Below are the code and all the weights of a small trained network. Each question names an input and a class and asks about switching units off, where a switched-off unit gives its printed mean instead of its output.

import numpy as np


def w(rows, s, z=0):
    codes = np.array(rows[::2]) - 128.0
    scale = np.full(codes.shape[1], s)
    scale[-1] = z or s
    return codes * scale


def norm(h):
    return h / np.sqrt((h * h).mean(-1, keepdims=True) + 1e-5)


def f(y):
    return y / 2 * (1 + np.tanh(0.7978845608 * (y + 0.044715 * y**3)))


def log_softmax(a):
    a = a - a.max(-1, keepdims=True)
    return a - np.log(np.exp(a).sum(-1, keepdims=True))


def net(x, mask):
    res = np.array(x, float).reshape(1, 7) / 4 @ E
    u = 0
    for l in range(2):
        y = f(norm(res) @ A[l][:, :-1].T + A[l][:, -1])
        res = res + np.where(mask[u : u + 8], y, B[l][:, -1]) @ B[l][:, :-1]
        u += 8
    return log_softmax(norm(res)[-1] @ U[:, :-1].T + U[:, -1])


A, B = {}, {}
E = w([
[127,94,155,111,105,19,159,75,54,218,254],'x0',
[58,142,204,23,87,159,130,100,97,173,191],'x1',
[63,134,95,175,6,119,49,71,104,43,108],'x2',
[88,135,82,128,227,225,73,95,132,143,150],'x3',
[88,224,36,155,132,84,138,139,142,200,110],'x4',
[106,150,167,181,106,160,123,163,101,135,76],'x5',
[134,235,102,101,97,125,170,175,94,151,129],'x6',
],0.0062)
A[0] = w([
[152,159,67,104,229,159,170,142,166,196,143,42],'0.n1',
[2,144,57,179,100,141,18,87,112,113,144,2],'0.n2',
[110,162,125,145,69,86,142,180,109,166,101,211],'0.n3',
[163,128,90,113,73,74,120,42,75,128,148,64],'0.n4',
[81,104,83,109,205,122,121,227,104,117,132,69],'0.n5',
[162,139,56,192,173,72,162,127,147,126,87,137],'0.n6',
[70,171,187,119,123,108,155,104,117,102,130,65],'0.n7',
[144,88,132,109,102,68,121,122,50,202,192,51],'0.n8',
],0.0076,0.0044)
B[0] = w([
[80,186,37,112,254,212,96,116,193,160,143,246],'0.n1',
[62,130,176,178,39,221,52,41,194,144,86,252],'0.n2',
[150,156,113,32,57,120,138,86,116,131,160,224],'0.n3',
[124,137,85,200,120,92,167,140,211,115,81,181],'0.n4',
[194,156,104,181,144,116,114,120,179,104,199,156],'0.n5',
[177,81,104,91,105,101,25,156,21,178,149,240],'0.n6',
[139,122,99,142,217,116,114,187,142,123,110,129],'0.n7',
[71,165,153,206,132,68,159,165,158,108,161,233],'0.n8',
],0.009,0.0042)
A[1] = w([
[80,105,244,130,192,102,192,114,141,227,220,4],'1.n1',
[116,254,142,111,96,185,137,170,74,48,117,12],'1.n2',
[151,61,226,120,192,133,184,53,163,49,90,28],'1.n3',
[66,197,206,94,130,106,180,109,159,179,170,113],'1.n4',
[100,130,197,143,93,27,100,129,77,55,104,153],'1.n5',
[98,160,197,103,190,180,127,118,121,88,45,91],'1.n6',
[168,10,138,104,149,178,108,134,153,88,144,73],'1.n7',
[190,71,152,156,207,97,53,135,44,70,94,56],'1.n8',
],0.0078,0.0046)
B[1] = w([
[124,104,199,166,101,230,166,206,36,163,133,254],'1.n1',
[89,116,130,81,128,131,158,199,142,52,100,173],'1.n2',
[126,120,164,34,143,150,177,66,207,138,186,195],'1.n3',
[174,62,131,227,134,148,102,131,99,108,128,249],'1.n4',
[96,159,103,114,222,139,150,106,142,154,151,254],'1.n5',
[140,167,88,121,98,55,150,104,95,106,149,208],'1.n6',
[159,68,187,97,171,74,143,78,144,176,126,209],'1.n7',
[182,66,121,156,120,92,130,156,164,86,3,194],'1.n8',
],0.011,0.0038)
U = w([
[152,58,201,57,176,118,191,72,171,111,128,82],'0',
[117,98,196,204,124,162,187,201,33,170,184,227],'1',
[186,177,75,75,39,47,122,167,44,198,138,5],'2',
[57,163,101,203,108,2,192,121,142,100,194,122],'3',
[112,162,129,42,84,137,181,211,121,20,82,25],'4',
[42,127,124,165,36,175,42,48,154,112,99,168],'5',
[124,186,48,110,239,171,85,155,138,177,161,250],'6',
[227,31,100,159,152,81,66,171,130,115,33,74],'7',
],0.016,0.0019)

Each question gives the input, the list of numbers given to net, and the class t.
The units are the neurons (one row each of A and B). Each row of codes is followed by its name. A weight is (code - 128) times the scale printed after its matrix; where a second scale follows, it is the last column's (A, B and U).
mask holds one flag per neuron, layer by layer. A switched-off neuron (its flag False) gives its mean, the last column of its row in B, instead of its output. The means were averaged over made-up inputs and are rounded, as every weight is.
A unit's drop is (log p(t) with every unit on - log p(t) with that unit switched off) / (log p(t) with every unit on - log p(t) with every unit switched off).
The circuit of an input: a set's keep is (log p(t) with only the set's units on - log p(t) with every unit switched off) / (log p(t) with every unit on - log p(t) with every unit switched off). Starting from the 12 units with the biggest drops (on a tie, the unit counted first), units are removed one at a time, each time the one whose removal leaves the highest keep (on an exact tie, the one counted first), for as long as the keep stays at least 0.8.
units of the circuit, in order: the units of the circuit, biggest drop first
most important unit: the unit with the biggest drop
k most important neurons: the k neurons with the biggest drops, biggest first
top k neurons in layer l: the k neurons of layer l with the biggest drops, biggest first
drop of u: that unit's drop, to one decimal
input [-2,-6,-1,-7,3,2,5], class 2: most important unit -> 0.n3
input [8,-8,4,-7,6,8,1], class 2: 2 most important neurons -> (0.n6 0.n3)
input [8,8,4,8,6,-3,5], class 1: units of the circuit, in order -> (1.n1 1.n4)
input [8,-6,-6,4,-4,-7,1], class 1: 2 most important neurons -> (1.n1 0.n8)
input [-8,-5,-6,-7,1,-4,8], class 2: units of the circuit, in order -> (0.n6 0.n3)
input [5,7,2,3,3,8,-6], class 1: 4 most important neurons -> (0.n8 1.n1 1.n4 0.n1)
input [5,7,8,-3,-8,-5,-1], class 3: 2 most important neurons -> (0.n4 0.n8)
input [5,7,6,2,-5,0,-3], class 1: units of the circuit, in order -> (0.n8 1.n1)
input [-2,1,-7,-5,-7,7,7], class 4: 2 most important neurons -> (1.n2 0.n8)
input [3,5,4,-3,-1,6,4], class 3: 3 most important neurons -> (1.n1 0.n3 0.n4)
input [5,-4,-6,-5,4,5,2], class 2: top 2 neurons in layer 0 -> (0.n6 0.n3)
input [-6,-8,2,-4,1,7,6], class 4: top 3 neurons in layer 1 -> (1.n2 1.n4 1.n7)
input [-1,-6,0,3,-5,-4,7], class 7: 2 most important neurons -> (1.n8 0.n6)
input [6,7,1,-4,6,7,2], class 1: top 3 neurons in layer 1 -> (1.n4 1.n1 1.n6)
input [7,-4,6,-5,-3,7,7], class 3: top neuron in layer 1 -> (1.n5)
input [4,5,1,-8,8,0,8], class 3: 3 most important neurons -> (0.n8 0.n6 0.n4)
input [1,-6,-4,-5,8,1,-6], class 2: 2 most important neurons -> (0.n3 1.n4)
input [8,8,7,-2,8,-2,3], class 3: 2 most important neurons -> (0.n8 0.n4)
input [3,3,0,4,1,-8,3], class 1: 3 most important neurons -> (0.n8 1.n1 1.n4)
input [-3,1,-1,8,-2,6,-3], class 5: most important unit -> 1.n5
input [-7,2,3,-6,-4,5,-3], class 4: top 3 neurons in layer 1 -> (1.n2 1.n6 1.n4)
input [7,4,-3,-2,6,-6,-6], class 1: drop of 1.n1 -> 0.9
input [7,-2,2,5,6,4,0], class 5: drop of 0.n2 -> 1.0
input [0,0,-5,-7,-7,-3,6], class 1: drop of 1.n1 -> 0.2
input [-3,7,6,-3,-7,5,-1], class 0: drop of 1.n2 -> 0.0
